Below is a small trained network, with its code and all its weights. Each question gives an input and a target symbol and asks what happens when units are switched off, that is, made to give their printed mean instead of their output.

import numpy as np


def w(rows, s, z=0):
    codes = np.array(rows[::2]) - 128.0
    scale = np.full(codes.shape[1], s)
    scale[-1] = z or s
    return codes * scale


def norm(h):
    return h / np.sqrt((h * h).mean(-1, keepdims=True) + 1e-5)


def f(y):
    return y / 2 * (1 + np.tanh(0.7978845608 * (y + 0.044715 * y**3)))


def softmax(a):
    e = np.exp(a - a.max(-1, keepdims=True))
    return e / e.sum(-1, keepdims=True)


def log_softmax(a):
    a = a - a.max(-1, keepdims=True)
    return a - np.log(np.exp(a).sum(-1, keepdims=True))


def net(x, mask):
    ids = ['αβδσφω'.index(c) for c in x.split()]
    T = len(ids)
    res = E[ids] + P[:T]
    r = norm(res)
    for j in range(3):
        rows = slice(3 * j, 3 * j + 3)
        q, k, v = (r @ M[0][rows].T for M in (Q, K, V))
        z = softmax(np.where(np.tri(T) > 0, q @ k.T / 3**0.5, -1e9)) @ v
        o = O[0][rows]
        res = res + np.where(mask[j], z, o[:, -1]) @ o[:, :-1]
    y = f(norm(res) @ A[0][:, :-1].T + A[0][:, -1])
    res = res + np.where(mask[3:19], y, B[0][:, -1]) @ B[0][:, :-1]
    return log_softmax(norm(res)[-1] @ U[:, :-1].T + U[:, -1])


Q, K, V, O, A, B = {}, {}, {}, {}, {}, {}
E = w([
[41,146,178,82],'α',
[73,160,194,64],'β',
[1,127,100,147],'δ',
[101,156,218,56],'σ',
[141,97,56,191],'φ',
[247,80,104,187],'ω',
],0.0049)
P = w([
[120,123,114,110],'0',
[128,189,122,136],'1',
[122,170,158,167],'2',
[108,108,164,146],'3',
[118,77,100,83],'4',
[148,196,31,74],'5',
[146,253,104,143],'6',
[113,171,207,205],'7',
[95,26,163,106],'8',
[126,98,45,31],'9',
[155,220,11,62],'10',
[136,228,141,197],'11',
[88,76,189,161],'12',
],0.005)
Q[0] = w([
[54,181,105,101],'h0',
[184,182,120,140],'h0',
[88,165,161,166],'h0',
[112,5,108,19],'h1',
[70,4,250,186],'h1',
[108,219,203,229],'h1',
[62,176,168,50],'h2',
[132,116,123,125],'h2',
[149,157,110,123],'h2',
],0.018)
K[0] = w([
[80,119,126,97],'h0',
[162,91,98,88],'h0',
[126,172,94,101],'h0',
[144,237,78,119],'h1',
[142,88,32,5],'h1',
[101,19,145,104],'h1',
[60,129,183,117],'h2',
[113,122,137,127],'h2',
[128,101,112,114],'h2',
],0.022)
V[0] = w([
[93,142,140,124],'h0',
[162,109,166,166],'h0',
[78,145,128,111],'h0',
[7,125,66,167],'h1',
[189,111,134,160],'h1',
[97,157,143,83],'h1',
[131,91,90,201],'h2',
[114,149,102,106],'h2',
[214,122,96,124],'h2',
],0.015)
O[0] = w([
[108,112,167,96,125],'h0',
[164,210,139,142,151],'h0',
[96,107,179,84,114],'h0',
[137,245,45,17,2],'h1',
[84,132,211,141,127],'h1',
[168,83,59,149,168],'h1',
[159,82,136,46,23],'h2',
[113,166,155,144,111],'h2',
[221,144,151,66,133],'h2',
],0.011,0.0026)
A[0] = w([
[134,136,213,155,54],'n0',
[123,109,125,105,183],'n1',
[104,183,103,59,190],'n2',
[169,156,112,42,163],'n3',
[160,79,115,135,118],'n4',
[148,139,89,103,253],'n5',
[102,106,127,109,152],'n6',
[198,92,127,54,94],'n7',
[124,110,132,118,151],'n8',
[139,110,131,104,158],'n9',
[108,125,176,170,132],'n10',
[150,107,178,119,157],'n11',
[125,154,130,90,76],'n12',
[119,150,134,62,82],'n13',
[138,106,149,112,138],'n14',
[251,183,153,183,132],'n15',
],0.021,0.0029)
B[0] = w([
[61,172,122,121,197],'n0',
[112,159,138,140,132],'n1',
[171,88,158,95,174],'n2',
[146,173,110,192,192],'n3',
[161,138,147,152,154],'n4',
[78,151,135,107,175],'n5',
[151,152,124,143,140],'n6',
[34,121,195,105,201],'n7',
[127,142,126,136,132],'n8',
[99,147,146,134,135],'n9',
[179,126,148,112,196],'n10',
[111,168,123,152,169],'n11',
[130,127,119,150,133],'n12',
[137,141,132,169,139],'n13',
[111,146,129,142,139],'n14',
[252,195,44,107,251],'n15',
],0.041,0.013)
U = w([
[199,70,218,47,2],'α',
[216,45,150,229,75],'β',
[107,72,98,2,194],'δ',
[61,169,221,160,105],'σ',
[215,215,90,108,250],'φ',
[72,102,22,186,47],'ω',
],0.0085,0.0013)

Each question gives the input, a string of symbols that net reads in full, and the target symbol t.
The units are the heads (3 rows each of Q, K, V and O) and the neurons (one row each of A and B). Each row of codes is followed by its name. A weight is (code - 128) times the scale printed after its matrix; where a second scale follows, it is the last column's (O, A, B and U).
mask holds one flag per unit, heads first, then neurons. A switched-off unit (its flag False) gives its mean, the last column of its rows in O or B, instead of its output. The means were averaged over made-up inputs and are rounded, as every weight is.
A unit's drop is (log p(t) with every unit on - log p(t) with that unit switched off) / (log p(t) with every unit on - log p(t) with every unit switched off).
The circuit of an input: a set's keep is (log p(t) with only the set's units on - log p(t) with every unit switched off) / (log p(t) with every unit on - log p(t) with every unit switched off). Starting from the 12 units with the biggest drops (on a tie, the unit counted first), units are removed one at a time, each time the one whose removal leaves the highest keep (on an exact tie, the one counted first), for as long as the keep stays at least 0.8.
circuit, biggest first: the units of the circuit, biggest drop first
unit that matters most: the unit with the biggest drop
k most important neurons: the k neurons with the biggest drops, biggest first
heads that matter: for each layer, one digit per head in row order, 1 if its drop is at least 0.15 and else 0, layers parted by /
drop when u is switched off: that unit's drop, to one decimal
input ω σ φ ω β, target β: circuit, biggest first : [h1; n15; n7; n0]
input ω ω α ω α ω ω σ, target δ: unit that matters most : h1
input σ β σ ω α α ω β φ ω α, target ω: 3 most important neurons : [n15; n2; n7]
input σ σ ω α ω σ, target σ: heads that matter : 010
input ω ω φ σ ω φ σ β ω δ σ, target ω: 2 most important neurons : [n15; n7]
input β ω β α ω β α σ ω β, target δ: 2 most important neurons : [n15; n3]
input ω φ ω δ ω ω β β φ, target σ: 2 most important neurons : [n7; n0]
input σ α β φ φ, target σ: heads that matter : 001
input ω ω α ω ω α ω δ ω φ α δ δ, target α: 2 most important neurons : [n15; n2]
input α ω ω ω ω φ δ φ σ, target α: 2 most important neurons : [n15; n3]
input ω σ ω ω ω σ σ, target σ: heads that matter : 000
input δ δ ω ω σ ω β φ β σ, target ω: 3 most important neurons : [n15; n7; n10]
input σ α δ σ, target β: heads that matter : 011
input α σ β σ, target δ: 2 most important neurons : [n15; n2]
input α σ ω σ σ φ σ ω β, target α: unit that matters most : h2
input σ β α δ δ, target ω: 3 most important neurons : [n15; n7; n2]
input ω β δ ω σ σ β α φ α, target ω: 3 most important neurons : [n15; n7; n2]
input ω σ α α β σ σ α δ, target β: heads that matter : 011
input δ σ φ σ ω ω φ ω φ φ α σ α, target α: 3 most important neurons : [n15; n3; n0]
input ω ω β, target σ: unit that matters most : n15
input σ σ α ω α α ω α, target δ: 3 most important neurons : [n15; n3; n2]
input φ α φ ω ω σ, target α: 2 most important neurons : [n2; n15]
input ω ω ω φ ω α ω α β, target δ: 2 most important neurons : [n15; n2]
input β β ω ω α β ω ω σ α, target σ: drop when h1 is switched off : 0.3
input σ ω ω σ β α ω ω δ, target δ: drop when h0 is switched off : 0.1
input δ δ σ σ β ω σ β ω α, target β: drop when h2 is switched off : 0.6
input α ω ω φ ω δ δ δ σ φ σ β, target β: drop when h1 is switched off : 0.3
input ω ω δ σ ω β β ω δ, target ω: unit that matters most : h1
